Here is a tiny trained network, its code and every weight. The questions are about switching its units off for an input and a target symbol, where a switched-off unit gives its printed mean instead of its output.

import numpy as np


def w(rows, s, z=0):
    codes = np.array(rows[::2]) - 128.0
    scale = np.full(codes.shape[1], s)
    scale[-1] = z or s
    return codes * scale


def f(y):
    return np.maximum(y, 0)


def softmax(a):
    e = np.exp(a - a.max(-1, keepdims=True))
    return e / e.sum(-1, keepdims=True)


def log_softmax(a):
    a = a - a.max(-1, keepdims=True)
    return a - np.log(np.exp(a).sum(-1, keepdims=True))


def net(x, mask):
    ids = ['Πβητψω'.index(c) for c in x.split()]
    T = len(ids)
    res = E[ids] + P[:T]
    q, k, v = (res @ M[0].T for M in (Q, K, V))
    z = softmax(np.where(np.tri(T) > 0, q @ k.T / 2**0.5, -1e9)) @ v
    res = res + np.where(mask[0], z, O[0][:, -1]) @ O[0][:, :-1]
    y = f(res @ A[0][:, :-1].T + A[0][:, -1])
    res = res + np.where(mask[1:13], y, B[0][:, -1]) @ B[0][:, :-1]
    return log_softmax(res[-1] @ U[:, :-1].T + U[:, -1])


Q, K, V, O, A, B = {}, {}, {}, {}, {}, {}
E = w([
[151,120,187,169,146,156,158],'Π',
[141,128,203,168,152,56,84],'β',
[171,108,204,157,79,102,141],'η',
[139,64,133,129,198,164,232],'τ',
[36,193,6,127,139,97,93],'ψ',
[193,78,119,117,188,106,23],'ω',
],0.02)
P = w([
[221,254,152,220,128,85,199],'0',
[145,122,168,18,112,171,209],'1',
[169,106,120,41,80,106,152],'2',
[69,69,163,124,106,134,113],'3',
[69,106,133,102,145,58,35],'4',
[64,14,105,157,129,34,44],'5',
[53,61,111,168,129,124,161],'6',
],0.0081)
Q[0] = w([
[84,182,56,185,101,169,89],'H1',
[82,14,254,189,119,131,142],'H1',
],0.0064)
K[0] = w([
[76,205,226,17,76,204,192],'H1',
[6,1,79,104,189,149,65],'H1',
],0.0058)
V[0] = w([
[179,136,120,86,93,199,13],'H1',
[107,151,2,51,156,117,165],'H1',
],0.0078)
O[0] = w([
[222,71,171,140,153,246,89,6],'H1',
[166,100,177,87,160,61,152,50],'H1',
],0.014,0.0023)
A[0] = w([
[101,127,136,106,21,164,46,146],'N1',
[136,90,227,187,85,33,106,182],'N2',
[22,110,138,113,220,207,121,24],'N3',
[116,216,127,138,150,117,163,137],'N4',
[255,122,162,118,122,190,152,184],'N5',
[212,116,159,154,39,120,153,92],'N6',
[137,69,149,157,126,83,61,137],'N7',
[146,58,193,33,158,102,118,123],'N8',
[66,160,43,139,187,184,116,28],'N9',
[182,45,115,35,181,171,63,248],'N10',
[167,63,194,26,186,90,112,62],'N11',
[181,153,176,84,52,245,133,3],'N12',
],0.008,0.0043)
B[0] = w([
[73,120,198,95,125,202,185,180],'N1',
[97,84,43,72,142,114,187,242],'N2',
[110,148,101,63,88,80,154,161],'N3',
[145,172,68,153,132,170,76,190],'N4',
[129,74,10,173,160,85,218,224],'N5',
[54,96,85,60,101,199,161,169],'N6',
[124,89,76,104,50,126,187,195],'N7',
[198,92,115,175,80,138,55,222],'N8',
[197,141,125,65,121,11,82,176],'N9',
[125,111,39,94,115,152,105,255],'N10',
[172,115,160,208,2,151,152,223],'N11',
[184,126,104,176,83,110,104,165],'N12',
],0.0077,0.011)
U = w([
[162,106,216,136,111,72,126,85],'Π',
[48,112,145,9,208,125,170,247],'β',
[60,124,140,167,132,122,56,69],'η',
[112,54,136,91,191,179,73,202],'τ',
[3,102,205,117,75,213,111,119],'ψ',
[143,171,151,173,124,141,111,4],'ω',
],0.0067,0.0049)

Each question gives the input, a string of symbols that net reads in full, and the target symbol t.
The units are the heads (2 rows each of Q, K, V and O) and the neurons (one row each of A and B). Each row of codes is followed by its name. A weight is (code - 128) times the scale printed after its matrix; where a second scale follows, it is the last column's (O, A, B and U).
mask holds one flag per unit, heads first, then neurons. A switched-off unit (its flag False) gives its mean, the last column of its rows in O or B, instead of its output. The means were averaged over made-up inputs and are rounded, as every weight is.
A unit's drop is (log p(t) with every unit on - log p(t) with that unit switched off) / (log p(t) with every unit on - log p(t) with every unit switched off).
The circuit of an input: a set's keep is (log p(t) with only the set's units on - log p(t) with every unit switched off) / (log p(t) with every unit on - log p(t) with every unit switched off). Starting from the 12 units with the biggest drops (on a tie, the unit counted first), units are removed one at a time, each time the one whose removal leaves the highest keep (on an exact tie, the one counted first), for as long as the keep stays at least 0.8.
circuit, biggest first: the units of the circuit, biggest drop first
k most important neurons: the k neurons with the biggest drops, biggest first
drop of u: that unit's drop, to one decimal
input β η Π, target ψ: circuit, biggest first -> (H1)
input τ β τ τ τ Π β, target β: circuit, biggest first -> (N2, H1)
input τ η η η τ Π, target β: 3 most important neurons -> (N11, N8, N2)
input ω τ ω ψ ω β, target τ: 2 most important neurons -> (N2, N10)
input β τ ψ η, target Π: 2 most important neurons -> (N11, N8)
input τ η η Π τ η β, target β: circuit, biggest first -> (N2, N11)
input Π η β ω τ τ η, target β: 2 most important neurons -> (N11, N2)
input η ω η η η η β, target ψ: 2 most important neurons -> (N5, N9)
input τ ψ Π τ Π, target β: 2 most important neurons -> (N2, N12)
input η η β, target ψ: circuit, biggest first -> (H1, N1)
input ψ ω η, target τ: 2 most important neurons -> (N6, N5)
input η τ τ η, target β: drop of N2 -> 0.2
input Π τ ω ψ τ ψ τ, target Π: drop of N11 -> 0.3
input τ ω η β η ψ β, target Π: drop of N4 -> 0.0
input ω τ ω η ω η, target τ: circuit, biggest first -> (H1)
